Below are the code and all the weights of a small trained network. Each question names an input and a target symbol and asks about switching units off, where a switched-off unit gives its printed mean instead of its output.

import numpy as np


def w(rows, s, z=0):
    codes = np.array(rows[::2]) - 128.0
    scale = np.full(codes.shape[1], s)
    scale[-1] = z or s
    return codes * scale


def f(y):
    return y / 2 * (1 + np.tanh(0.7978845608 * (y + 0.044715 * y**3)))


def softmax(a):
    e = np.exp(a - a.max(-1, keepdims=True))
    return e / e.sum(-1, keepdims=True)


def log_softmax(a):
    a = a - a.max(-1, keepdims=True)
    return a - np.log(np.exp(a).sum(-1, keepdims=True))


def net(x, mask):
    ids = ['αγεζξσ'.index(c) for c in x.split()]
    T = len(ids)
    res = E[ids] + P[:T]
    u = 0
    for l in range(2):
        r = res
        for j in range(3):
            rows = slice(2 * j, 2 * j + 2)
            q, k, v = (r @ M[l][rows].T for M in (Q, K, V))
            z = softmax(np.where(np.tri(T) > 0, q @ k.T / 2**0.5, -1e9)) @ v
            o = O[l][rows]
            res = res + np.where(mask[u + j], z, o[:, -1]) @ o[:, :-1]
        u += 3
        y = f(res @ A[l][:, :-1].T + A[l][:, -1])
        res = res + np.where(mask[u : u + 4], y, B[l][:, -1]) @ B[l][:, :-1]
        u += 4
    return log_softmax(res[-1] @ U[:, :-1].T + U[:, -1])


Q, K, V, O, A, B = {}, {}, {}, {}, {}, {}
E = w([
[176,228,173,119],'α',
[121,152,68,127],'γ',
[88,100,180,20],'ε',
[158,248,56,44],'ζ',
[59,204,121,215],'ξ',
[58,11,83,190],'σ',
],0.016)
P = w([
[123,81,138,187],'0',
[93,166,88,115],'1',
[47,155,83,145],'2',
[246,53,109,125],'3',
[105,146,118,25],'4',
[44,159,83,124],'5',
],0.011)
Q[0] = w([
[136,109,89,130],'0.h0',
[40,164,176,113],'0.h0',
[171,132,156,101],'0.h1',
[138,148,94,119],'0.h1',
[64,6,74,123],'0.h2',
[154,70,163,199],'0.h2',
],0.018)
K[0] = w([
[146,76,116,111],'0.h0',
[156,215,249,127],'0.h0',
[182,158,111,189],'0.h1',
[91,128,150,158],'0.h1',
[66,72,180,137],'0.h2',
[100,98,145,204],'0.h2',
],0.014)
V[0] = w([
[33,69,125,102],'0.h0',
[109,43,18,167],'0.h0',
[254,61,113,109],'0.h1',
[112,184,230,39],'0.h1',
[181,126,185,39],'0.h2',
[60,43,228,97],'0.h2',
],0.0059)
O[0] = w([
[139,120,54,8,226],'0.h0',
[194,17,62,95,129],'0.h0',
[155,81,41,147,63],'0.h1',
[1,144,119,30,161],'0.h1',
[89,25,133,170,170],'0.h2',
[234,64,211,180,253],'0.h2',
],0.0046,0.0045)
A[0] = w([
[37,143,74,124,150],'0.n0',
[154,251,114,117,112],'0.n1',
[144,86,201,51,117],'0.n2',
[167,74,159,168,2],'0.n3',
],0.012,0.0099)
B[0] = w([
[205,179,142,191,224],'0.n0',
[248,28,230,41,172],'0.n1',
[154,160,44,217,247],'0.n2',
[160,193,1,64,132],'0.n3',
],0.0073,0.011)
Q[1] = w([
[116,37,40,139],'1.h0',
[110,93,107,160],'1.h0',
[106,47,97,105],'1.h1',
[6,78,139,108],'1.h1',
[110,48,153,72],'1.h2',
[82,165,183,99],'1.h2',
],0.011)
K[1] = w([
[79,68,81,236],'1.h0',
[180,182,54,251],'1.h0',
[122,88,70,230],'1.h1',
[98,35,126,119],'1.h1',
[182,108,125,225],'1.h2',
[2,188,198,191],'1.h2',
],0.0079)
V[1] = w([
[95,114,200,93],'1.h0',
[42,195,159,100],'1.h0',
[236,120,127,255],'1.h1',
[124,12,57,77],'1.h1',
[191,224,67,157],'1.h2',
[123,144,163,7],'1.h2',
],0.0063)
O[1] = w([
[125,83,6,147,82],'1.h0',
[169,142,51,114,2],'1.h0',
[55,209,90,57,236],'1.h1',
[234,174,3,216,158],'1.h1',
[111,215,157,80,191],'1.h2',
[247,226,164,241,89],'1.h2',
],0.0063,0.0058)
A[1] = w([
[217,88,57,122,9],'1.n0',
[5,254,50,99,130],'1.n1',
[239,35,207,85,86],'1.n2',
[207,170,88,46,95],'1.n3',
],0.0091,0.014)
B[1] = w([
[120,242,200,30,145],'1.n0',
[71,167,63,124,255],'1.n1',
[51,149,120,249,194],'1.n2',
[193,141,90,108,187],'1.n3',
],0.011,0.0083)
U = w([
[92,119,180,169,98],'α',
[179,129,115,25,149],'γ',
[61,182,72,132,63],'ε',
[165,170,110,184,30],'ζ',
[115,117,213,48,183],'ξ',
[148,10,93,165,254],'σ',
],0.011,0.0097)

Each question gives the input, a string of symbols that net reads in full, and the target symbol t.
The units are the heads (2 rows each of Q, K, V and O) and the neurons (one row each of A and B). Each row of codes is followed by its name. A weight is (code - 128) times the scale printed after its matrix; where a second scale follows, it is the last column's (O, A, B and U).
mask holds one flag per unit, layer by layer, with each layer's heads first. A switched-off unit (its flag False) gives its mean, the last column of its rows in O or B, instead of its output. The means were averaged over made-up inputs and are rounded, as every weight is.
A unit's drop is (log p(t) with every unit on - log p(t) with that unit switched off) / (log p(t) with every unit on - log p(t) with every unit switched off).
The circuit of an input: a set's keep is (log p(t) with only the set's units on - log p(t) with every unit switched off) / (log p(t) with every unit on - log p(t) with every unit switched off). Starting from the 12 units with the biggest drops (on a tie, the unit counted first), units are removed one at a time, each time the one whose removal leaves the highest keep (on an exact tie, the one counted first), for as long as the keep stays at least 0.8.
units of the circuit, in order: the units of the circuit, biggest drop first
unit that matters most: the unit with the biggest drop
k most important neurons: the k neurons with the biggest drops, biggest first
top k neurons in layer l: the k neurons of layer l with the biggest drops, biggest first
which heads matter: for each layer, one digit per head in row order, 1 if its drop is at least 0.15 and else 0, layers parted by /
input ε α ε α, target σ: unit that matters most	0.n1
input ζ ε ε ε α σ, target α: 2 most important neurons	(0.n0 0.n2)
input σ σ ξ, target ξ: units of the circuit, in order	(0.n1 0.h2 1.h1)
input σ σ ε ε σ, target ε: which heads matter	011 / 011
input ε α ξ γ, target ξ: units of the circuit, in order	(1.h1 0.h0)
input ε ε α σ ζ σ, target ζ: units of the circuit, in order	(1.h2 0.n1)
input ζ ε σ σ γ, target γ: 3 most important neurons	(0.n2 1.n2 0.n1)
input ε γ ε ε ε, target ε: top 2 neurons in layer 0	(0.n2 0.n1)
input γ ζ γ, target ζ: 3 most important neurons	(0.n1 0.n2 0.n0)
input γ ε σ, target ε: 4 most important neurons	(0.n1 0.n2 1.n1 0.n0)
input σ ζ ξ, target ζ: units of the circuit, in order	(0.n1 1.h2)
input ζ σ ξ, target ζ: 3 most important neurons	(0.n1 0.n0 0.n2)
input γ γ ξ α, target ξ: units of the circuit, in order	(1.h1 0.n0)
input ξ ε σ ξ, target γ: units of the circuit, in order	(0.h0 0.h2 1.n2)
input ζ ε ε ε ξ, target ξ: units of the circuit, in order	(0.n1 1.h1 0.n2)
input ε ε σ ε γ, target γ: units of the circuit, in order	(1.n2)
input ξ α α ε ζ, target ζ: which heads matter	001 / 000
input γ ε σ α, target γ: units of the circuit, in order	(0.h0 1.n3)
input α α ε σ, target γ: which heads matter	100 / 010
input γ ξ ε γ, target ξ: top 2 neurons in layer 0	(0.n2 0.n3)
input ε ε γ α, target σ: unit that matters most	0.n2
input ζ ζ σ γ ζ, target σ: 3 most important neurons	(0.n1 1.n2 0.n2)
input ε ε ε σ σ ζ, target ζ: which heads matter	000 / 000
input γ ε γ ε ζ α, target α: which heads matter	100 / 010
input ε ζ σ, target ζ: 2 most important neurons	(0.n1 0.n2)
input σ σ ε ε ε, target ε: 2 most important neurons	(0.n1 1.n1)
input ε ε σ α, target γ: unit that matters most	0.h0
